Below is a small trained network, with its code and all its weights. Each question gives an input and a class and asks what happens when units are switched off, that is, made to give their printed mean instead of their output.

import numpy as np


def w(rows, s, z=0):
    codes = np.array(rows[::2]) - 128.0
    scale = np.full(codes.shape[1], s)
    scale[-1] = z or s
    return codes * scale


def f(y):
    return y / 2 * (1 + np.tanh(0.7978845608 * (y + 0.044715 * y**3)))


def log_softmax(a):
    a = a - a.max(-1, keepdims=True)
    return a - np.log(np.exp(a).sum(-1, keepdims=True))


def net(x, mask):
    res = np.array(x, float).reshape(1, 6) / 4 @ E
    y = f(res @ A[0][:, :-1].T + A[0][:, -1])
    res = res + np.where(mask, y, B[0][:, -1]) @ B[0][:, :-1]
    return log_softmax(res[-1] @ U[:, :-1].T + U[:, -1])


A, B = {}, {}
E = w([
[137,124,129,128],'x0',
[168,54,34,235],'x1',
[254,223,124,212],'x2',
[176,119,135,106],'x3',
[141,125,130,126],'x4',
[131,128,132,128],'x5',
],0.0062)
A[0] = w([
[124,212,208,233,65],'neuron 1',
[198,183,150,151,140],'neuron 2',
[26,91,169,75,142],'neuron 3',
[160,43,49,142,100],'neuron 4',
[104,145,211,110,54],'neuron 5',
[42,82,118,117,73],'neuron 6',
[185,74,6,239,254],'neuron 7',
[66,15,130,99,124],'neuron 8',
[146,202,147,181,60],'neuron 9',
[189,167,130,139,61],'neuron 10',
[228,142,114,105,194],'neuron 11',
[69,32,162,60,149],'neuron 12',
[142,168,184,38,139],'neuron 13',
[94,201,216,117,100],'neuron 14',
[108,34,144,52,40],'neuron 15',
[70,204,126,185,198],'neuron 16',
[142,168,139,190,64],'neuron 17',
],0.011,0.0084)
B[0] = w([
[186,108,42,167,150],'neuron 1',
[203,139,99,110,175],'neuron 2',
[190,100,123,150,187],'neuron 3',
[112,215,158,233,152],'neuron 4',
[13,198,56,224,137],'neuron 5',
[154,172,85,133,143],'neuron 6',
[118,188,187,73,246],'neuron 7',
[237,184,94,126,166],'neuron 8',
[169,143,2,177,141],'neuron 9',
[128,153,11,167,138],'neuron 10',
[148,116,120,42,188],'neuron 11',
[204,161,100,54,185],'neuron 12',
[141,197,174,158,185],'neuron 13',
[80,195,163,170,166],'neuron 14',
[143,130,48,192,143],'neuron 15',
[203,48,167,23,169],'neuron 16',
[111,181,23,190,134],'neuron 17',
],0.0077,0.013)
U = w([
[146,136,48,141,46],'0',
[138,125,175,99,254],'1',
[152,122,186,115,210],'2',
[125,134,155,103,230],'3',
[157,114,186,128,204],'4',
[108,205,180,207,42],'5',
[85,55,145,134,29],'6',
[52,4,139,173,4],'7',
],0.014,0.0054)

Each question gives the input, the list of numbers given to net, and the class t.
The units are the neurons (one row each of A and B). Each row of codes is followed by its name. A weight is (code - 128) times the scale printed after its matrix; where a second scale follows, it is the last column's (A, B and U).
mask holds one flag per neuron, in row order. A switched-off neuron (its flag False) gives its mean, the last column of its row in B, instead of its output. The means were averaged over made-up inputs and are rounded, as every weight is.
A unit's drop is (log p(t) with every unit on - log p(t) with that unit switched off) / (log p(t) with every unit on - log p(t) with every unit switched off).
The circuit of an input: a set's keep is (log p(t) with only the set's units on - log p(t) with every unit switched off) / (log p(t) with every unit on - log p(t) with every unit switched off). Starting from the 12 units with the biggest drops (on a tie, the unit counted first), units are removed one at a time, each time the one whose removal leaves the highest keep (on an exact tie, the one counted first), for as long as the keep stays at least 0.8.
circuit, biggest first: the units of the circuit, biggest drop first
most important unit: the unit with the biggest drop
top k neurons: the k neurons with the biggest drops, biggest first
drop of u: that unit's drop, to one decimal
input [-5,2,8,-3,-3,-4], class 0: top 4 neurons -> neuron 9; neuron 1; neuron 17; neuron 10
input [-8,-2,8,3,-6,-5], class 0: circuit, biggest first -> neuron 9; neuron 1
input [-6,-6,-8,7,8,3], class 0: most important unit -> neuron 15
input [-7,-7,8,-4,2,-5], class 0: circuit, biggest first -> neuron 1; neuron 9
input [8,-8,8,-6,-4,5], class 0: top 2 neurons -> neuron 1; neuron 9
input [0,-6,-1,5,4,-2], class 5: circuit, biggest first -> neuron 13; neuron 16
input [-4,-8,-1,-2,-2,6], class 5: top 4 neurons -> neuron 14; neuron 5; neuron 13; neuron 11
input [-7,4,8,-1,-3,3], class 0: circuit, biggest first -> neuron 9; neuron 1
input [5,-7,-5,-4,-2,1], class 5: circuit, biggest first -> neuron 5; neuron 14
input [1,8,-6,2,3,3], class 5: top 2 neurons -> neuron 4; neuron 16
input [-3,3,8,8,-6,-1], class 0: top 2 neurons -> neuron 10; neuron 9
input [-3,8,2,6,-1,0], class 5: top 3 neurons -> neuron 4; neuron 16; neuron 12
input [4,7,-1,5,-1,1], class 5: top 3 neurons -> neuron 4; neuron 16; neuron 12
input [3,3,-8,6,7,1], class 0: circuit, biggest first -> neuron 15; neuron 8
input [2,8,6,5,2,7], class 5: circuit, biggest first -> neuron 4
input [6,7,1,5,3,-2], class 5: top 2 neurons -> neuron 4; neuron 16
input [-8,-7,8,3,-7,2], class 0: drop of neuron 9 -> 0.2
input [-1,1,-8,4,6,2], class 0: drop of neuron 8 -> 0.1
input [-6,2,-7,7,7,1], class 0: drop of neuron 15 -> 0.3
input [8,-3,8,7,-8,2], class 0: drop of neuron 11 -> 0.0
